The symbols move the states like this.
from | de ba po
kib | tak gur vel
zar | siv fep zuv
diz | mub vav bep
rif | zam sib fud
vav | bep tig dum
laz | vop nuf diz
lol | pap pap zez
vop | bep dos nol
taz | sib fud gil
por | diz dos vav
gur | suf zak zar
fep | tup zaf gug
pap | fud dil roz
guz | gur git rif
rom | zam rof zak
lor | guf mor fer
tav | seb siv seb
zam | zez kib kam
kub | kib guz gur
sen | nok nuf vop
zaf | suf guz guf
zok | dom kub kib
zes | nuf lig mub
suf | zok guf kub
sef | tig bov vav
git | rif taz sib
sib | fud git rom
vup | sud diz bav
lig | fer dos vup
rir | vig dil gil
nak | tav zar siv
kam | puz pap rir
mub | pov vup rir
nel | vav sef tig
dos | zes pov sez
tup | lor mor mor
nok | mut vop zes
pov | roz sud sez
zuv | gek tav git
bep | lig bav gug
mor | seb seb fep
sud | por fer tig
dil | puz nok mut
kuf | sez lor nel
tak | guz vel git
rof | zak puz nol
dom | bov gug seb
siv | seb zuv tak
dum | gug kuf bov
tig | gek bov kuf
guf | kub tak guz
zez | rof kam dil
seb | fep gek zaf
gek | siv zok dom
gil | rom zez rof
sez | vup por diz
vel | git git taz
fud | gur kib zam
gug | bov bav tup
roz | sen mut vup
zak | kam nol pap
nuf | dos mub pov
dif | taz fud lol
vig | dil sen dif
bav | tup zaf tav
fer | nel sez sef
mut | fer zes nuf
bov | bov tup lor
nol | pap vig zak
puz | nol mut vig

In the rows, 47 means zero.

The rows follow the links: the fewer symbols apart two states are, the more alike their rows tend to be.

Name the state of each row.
[ 57  30  57  53  69  59  84  66  27  17  23  38  54  48  41  44  37  67  72  46  42  45  41  76  47  36  47  38  57  62  55  38  40  49  49  60  37  55  20  48  47  56  37  57  54  57  11  43  36  35  46  76  51  50  67  62  57  35  38  30  46  28  53  48  55]: dil
[ 45  33  70  45  65  40  52  48  48  58  26  28  32  28  53  63  66  60  38  69  45  44  43  26  65  33  67  41  76  23  57  54  61  46  45  49  69  52  47  40  38  68  39  65  50  74  39  63  54  38  46  31  40  36  68  56  52  55  54  18  46  30  48  59  58]: zam
[ 38  39  83  56  57  39  50  55  45  57  49  34  48  22  47  51  62  53  36  60  56  58  42  24  62  33  61  34  62  23  63  44  81  46  35  62  58  43  62  51  40  64  57  55  62  53  33  66  47  33  43  37  43  43  54  63  32  79  28  25  63  40  43  67  61]: fud
[ 43  49  31  45  20  47  50  54  42  72  70  47  28  49  36  43  31  57  41  58  47  12  30  53  38  56  37  40  25  58  50  47  46  64  42  22  55  60  60  33  42  34  55  13  38  28  36  37  56  47  32  15  68  43  46  31  47  27  50  45  40  46  21  48  35]: tup
[ 49  58  21  46  34  33  55  49  64  24  49  59  45  58  40  31  44  25  51  40  39  29  80  51  41  52  38  41  31  68  34  57  26  45  40  23  42  42  20  62  55  38  30  41  40  68  31  44  47  25  61  41  37  41  29  41  66  30  50  52  68  78  34  31  34]: fer
[ 52  33  59  46  62  54  56  46  45  48  17  24  17  40  40  59  61  56  52  67  39  32  38  39  65  34  62  50  66  37  49  57  43  46  50  44  66  52  40  35  40  74  27  62  42  77  35  56  55  46  56  33  44  45  81  51  64  31  62  31  44  27  47  54  52]: gil
[ 56  58  35  52  29  32  21  64  55  59  80  43  51  52  63  49  33  71  49  46  53  35  43  53  39  59  36  31  28  53  51  42  54  41  36  52  46  71  40  50  56  38  60  32  35  15  59  44  43  55  26  19  45  41  33  30  33  40  59  37  16  33  60  69  57]: zaf
[ 48  51  49  44  54  57  69  50  13  30  32  58  54  54  39  33  34  50  62  33  45  66  29  77  45  32  38  40  39  71  49  38  38  42  50  73  26  42  36  42  39  31  50  44  49  23  37  24  42  57  50  92  57  52  50  61  36  39  27  51  47  48  68  42  41]: sen
[ 46  57  30  34  53  24  35  40  70  26  53  62  44  57  45  25  52   5  36  31  49  47  56  42  42  64  57  61  34  62  30  59  30  42  41  42  48  34  30  36  50  29  37  43  52  64  67  40  52  31  44  58  43  35  31  56  63  39  48  55  72  71  38  42  14]: sez
[ 58  66  35  49  28  25  26  75  55  53  68  47  56  44  70  49  37  65  53  51  42  43  60  46  42  50  36  22  36  49  51  44  57  33  35  56  46  69  30  64  56  40  54  40  34  24  48  42  44  43  37  21  36  37  26  35  35  47  61  30  20  43  75  66  65]: guf
[ 42  40  38  54  34  82  30  40  45  72  77  48  56  72  56  59  38  63  36  34  59  28  23  47  35  65  45  61  34  53  47  37  33  57  50  36  56  48  76  42  49  45  56  43  46  41  49  45  54  65  38  17  57  47  44  15  34  36  67  54  37  30  35  35  59]: seb
[ 47  50  39  24  69  41  44  42  43  35  31  58  44  64  53  29  55  32  37  35  49  59  24  54  48  47  63  63  42  81  34  59  19  39  49  59  59  36  40  14  35  20  40  50  56  65  57  27  63  35  42  69  46  30  49  53  46  32  59  38  59  51  61  36  17]: mub
[ 52  30  64  56  64  53  85  62  25  24  33  34  51  45  40  40  38  67  70  42  48  50  40  79  45  35  45  37  57  54  59  37  52  56  49  61  30  55  27  52  50  58  41  52  51  45  19  47  26  44  44  80  54  59  64  71  52  44  21  37  42  32  52  52  57]: vig

Each walk starts at a row. The symbols on each line, taken left to right, move it on to the next state.
Answer with the state's row; about right is enough.
[ 54  48  40  45  58  56  74  59  23  19  30  54  56  63  48  35  39  54  66  36  38  51  42  77  44  34  46  42  39  85  42  44  20  39  49  64  37  43  25  46  45  33  33  51  42  54  11  23  48  40  56  77  44  40  53  48  41  24  45  38  56  48  68  37  41]
ba po ba ba ba ba po ba	[ 52  55  23  48  16  34  54  58  53  56  66  45  35  47  35  43  33  48  47  58  38  15  59  50  34  52  32  31  24  61  44  51  41  53  33  19  49  63  37  58  51  37  45  19  32  43  20  38  51  33  48  11  55  44  37  30  55  29  51  42  45  60  26  44  42]
de po po de po de po ba de	[ 52  52  46  47  54  56  67  55  13  25  25  54  56  57  45  36  35  53  67  37  44  60  36  83  43  31  39  41  41  72  47  39  34  42  47  73  30  44  37  43  40  33  46  46  45  28  29  22  48  56  57  88  57  48  51  54  33  33  33  47  47  47  72  39  41]
[ 50  55  42  28  62  50  54  44  29  33  27  65  51  64  49  30  47  37  49  33  48  66  25  64  44  35  56  51  38  81  36  55  23  36  49  73  46  37  43  25  32  18  43  50  50  44  47  20  62  49  53  78  47  35  46  49  40  35  52  43  61  50  71  35  25]
de po po po ba ba ba po de ba	[ 45  50  63  44  51  38  32  58  52  65  42  45  61  33  75  62  60  69  36  63  46  64  56  27  53  34  54  30  68  31  51  44  73  36  47  69  62  54  58  59  39  45  67  62  47  42  47  52  50  36  49  29  35  34  39  44  22  75  59  32  28  41  73  52  75]
de po de ba po po de po	[ 54  26  54  44  74  52  75  53  35  30  15  37  38  54  46  49  53  66  61  54  38  37  36  61  54  34  63  49  66  60  49  52  33  48  56  51  57  54  27  32  43  59  28  63  49  79  19  44  49  34  49  58  44  43  73  57  64  28  53  27  41  24  54  45  48]
[ 62  38  54  54  61  44  65  57  44  27  30  29  35  31  36  50  37  62  78  58  41  47  46  67  53  44  40  43  61  32  59  43  53  50  49  52  29  63  22  50  58  70  33  53  42  44  60  58  24  59  41  76  53  65  68  72  73  42  33  47  23  29  52  69  54]
po po po ba ba ba ba	[ 49  61  37  27  60  39  39  38  48  29  35  64  47  61  47  23  49  17  45  33  48  63  31  52  46  47  57  62  35  76  32  57  21  34  49  60  47  34  35  24  41  21  39  45  54  50  66  24  60  44  46  75  47  32  43  54  48  36  50  52  65  60  64  40  15]
ba ba po de po ba po po	[ 47  49  29  53  27  56  46  52  37  71  77  45  33  57  39  43  31  63  37  48  53  13  23  54  40  57  38  45  23  64  50  46  38  59  39  29  58  58  59  36  48  43  51  20  40  35  28  36  57  49  35  11  62  43  48  24  42  26  57  39  43  39  22  46  44]
[ 33  52  32  38  23  40  57  35  53  58  38  60  37  29  27  51  39  25  37  65  34  36  68  44  29  50  34  49  51  37  38  51  60  67  63  12  40  51  55  55  41  33  61  20  41  36  45  50  49  37  54  44  63  63  35  44  64  51  37  76  45  78  11  30  39]
po de ba ba de ba po de	[ 32  44  30  39  21  49  66  37  49  68  33  58  38  37  34  54  39  44  35  72  33  31  58  43  26  48  32  47  51  45  40  47  55  67  62  14  46  52  63  57  37  28  62  21  43  40  33  42  54  32  54  27  67  55  40  32  53  47  46  65  41  71  12  20  48]
de de ba po ba ba ba	[ 39  45  44  33  52  43  42  47  57  68  32  52  73  49  76  64  56  69  30  62  38  64  56  35  32  51  48  46  76  41  43  41  58  46  69  53  62  61  53  50  37  25  69  56  53  40  51  46  50  34  44  37  49  39  37  33  27  62  71  47   7  41  67  31  68]
[ 43  55  25  50  27  38  60  40  67  34  46  56  46  45  34  47  47  21  47  51  37  34  92  44  37  53  31  45  42  40  35  47  46  52  48  16  34  44  34  74  58  47  39  45  35  59  35  54  39  33  67  42  47  55  30  41  69  43  42  67  58  83  27  26  44]
po de ba po de po de po de	[ 57  52  52  51  52  31  22  65  63  57  58  36  65  38  78  59  50  70  48  51  47  58  61  35  46  52  41  35  58  30  54  38  69  33  44  65  46  66  34  60  56  50  58  59  43  30  64  57  33  47  36  35  33  44  37  47  37  65  55  38  12  30  79  69  73]
ba de po de de po ba	[ 49  56  36  31  58  53  58  42  24  34  28  67  46  68  50  35  44  39  50  36  45  63  28  61  47  40  51  49  37  89  37  52  14  32  50  68  46  35  37  31  33  21  38  49  48  48  39  12  62  46  52  72  44  32  46  48  43  29  49  39  60  53  67  34  25]
[ 44  52  26  37  53  27  44  40  74  27  51  62  52  60  49  32  53  13  38  36  46  40  66  40  39  63  54  58  38  67  33  59  27  45  44  30  54  34  31  48  52  31  33  46  53  75  53  48  52  23  53  48  39  31  32  50  60  41  58  52  69  75  32  32  21]
ba po po po po ba ba po	[ 46  48  36  52  28  58  35  54  40  70  83  47  37  58  41  45  26  64  43  41  58  19  19  50  36  65  39  49  21  57  50  44  42  61  43  34  51  58  60  33  54  41  54  18  40  25  47  41  51  58  29  13  59  46  47  22  42  34  56  50  34  30  26  52  47]
po po de ba ba ba ba de	[ 27  40  45  29  39  63  54  32  46  79  35  58  62  51  56  63  53  60  24  62  39  48  37  41  30  51  42  60  68  43  35  37  51  64  76  35  64  51  74  39  31  27  71  42  52  43  43  40  57  43  47  36  63  47  49  29  30  57  65  62  20  48  36  15  58]
[ 47  54  36  26  63  28  35  40  62  35  55  63  46  59  45  23  48  16  33  32  58  53  34  43  42  60  57  64  28  69  34  59  27  43  42  49  51  36  39  22  46  24  41  42  59  58  72  38  55  35  34  61  45  32  36  58  56  44  45  45  66  58  41  46   8]
de de po po ba	[ 46  55  23  52  25  34  56  38  64  39  44  55  37  43  32  45  40  25  45  54  38  28  82  44  33  55  31  44  41  49  34  51  45  54  46  11  38  48  33  73  57  40  41  35  35  58  35  50  41  29  59  37  50  55  29  40  66  42  43  65  57  81  19  31  41]
po ba po po de	[ 34  46  37  34  25  44  51  40  39  80  52  54  29  37  32  45  38  45  36  66  46  34  28  50  27  53  37  50  47  43  45  46  60  72  60  23  50  55  72  37  37  31  71  12  52  18  55  42  52  52  37  38  76  56  46  37  49  51  42  59  32  55  16  36  35]
[ 43  52  33  41  33  33  48  31  65  36  42  59  43  35  30  42  44  12  43  52  41  46  80  41  36  54  37  52  47  36  35  51  54  53  53  19  35  41  45  62  50  42  48  36  44  45  66  52  38  42  56  57  54  61  31  54  68  56  32  79  56  84  23  36  33]
de de po po de de de po	[ 60  65  50  61  30  31  17  68  51  58  70  41  49  36  68  56  49  66  52  52  44  54  60  33  58  38  40  21  38  40  56  44  67  28  27  69  47  62  40  67  51  53  51  47  33  26  49  52  46  50  49  22  30  41  33  40  28  56  52  29  32  42  80  73  63]
de po ba ba ba po ba de de ba	[ 61  34  60  49  64  39  49  57  50  33  32  23  29  29  40  59  47  65  71  63  40  41  56  55  56  48  53  46  68  28  58  46  58  48  48  48  39  66  26  45  58  76  32  63  41  52  62  66  30  53  38  56  45  60  69  64  76  43  47  43  20  20  50  72  54]
[ 37  22  71  52  69  39  71  61  50  37  60  31  62  31  45  39  46  55  43  41  61  51  44  46  42  55  54  47  58  33  59  38  75  63  49  50  44  43  44  44  54  59  61  50  71  59  34  67  28  26  22  67  54  51  52  71  47  74  23  34  54  25  21  58  54]
de de ba po ba ba	[ 41  41  81  60  52  49  51  47  35  61  47  33  31  25  37  54  65  45  36  57  54  53  38  26  73  18  59  30  54  26  61  52  67  43  30  59  62  35  69  52  36  74  46  52  47  56  24  59  58  48  57  32  46  43  60  58  31  62  33  24  80  47  44  56  52]
de po ba de de ba	[ 47  24  73  54  72  37  77  63  51  31  52  29  60  30  43  42  43  61  51  44  57  52  47  55  45  54  54  47  60  35  63  39  67  62  47  50  42  47  30  48  55  63  49  52  68  55  35  67  20  28  22  73  57  53  52  77  53  66  22  33  48  26  32  63  52]
[ 38  48  30  46  30  46  61  35  70  41  37  61  52  48  35  50  47  22  44  53  35  38  87  44  30  54  35  50  54  40  34  46  47  57  57  13  41  41  39  70  53  44  44  43  44  61  37  54  42  31  65  43  51  56  33  37  66  47  44  77  55  84  20  19  46]
po de po de de ba de	[ 45  56  35  31  52  22  34  34  72  30  45  63  44  52  41  28  53   3  38  39  46  57  59  39  41  63  53  62  36  54  29  59  36  44  46  36  43  31  36  37  51  29  40  47  51  59  81  43  50  34  46  63  42  43  33  59  64  47  45  63  65  75  38  48  15]
de po ba ba ba po de de	[ 52  22  65  46  73  46  73  51  51  36  26  22  35  38  45  53  53  68  56  64  44  32  44  47  55  41  64  52  76  34  57  54  52  56  55  42  61  58  35  36  48  70  32  63  55  81  29  65  42  36  39  46  48  46  73  64  68  48  51  30  41  21  38  56  60]
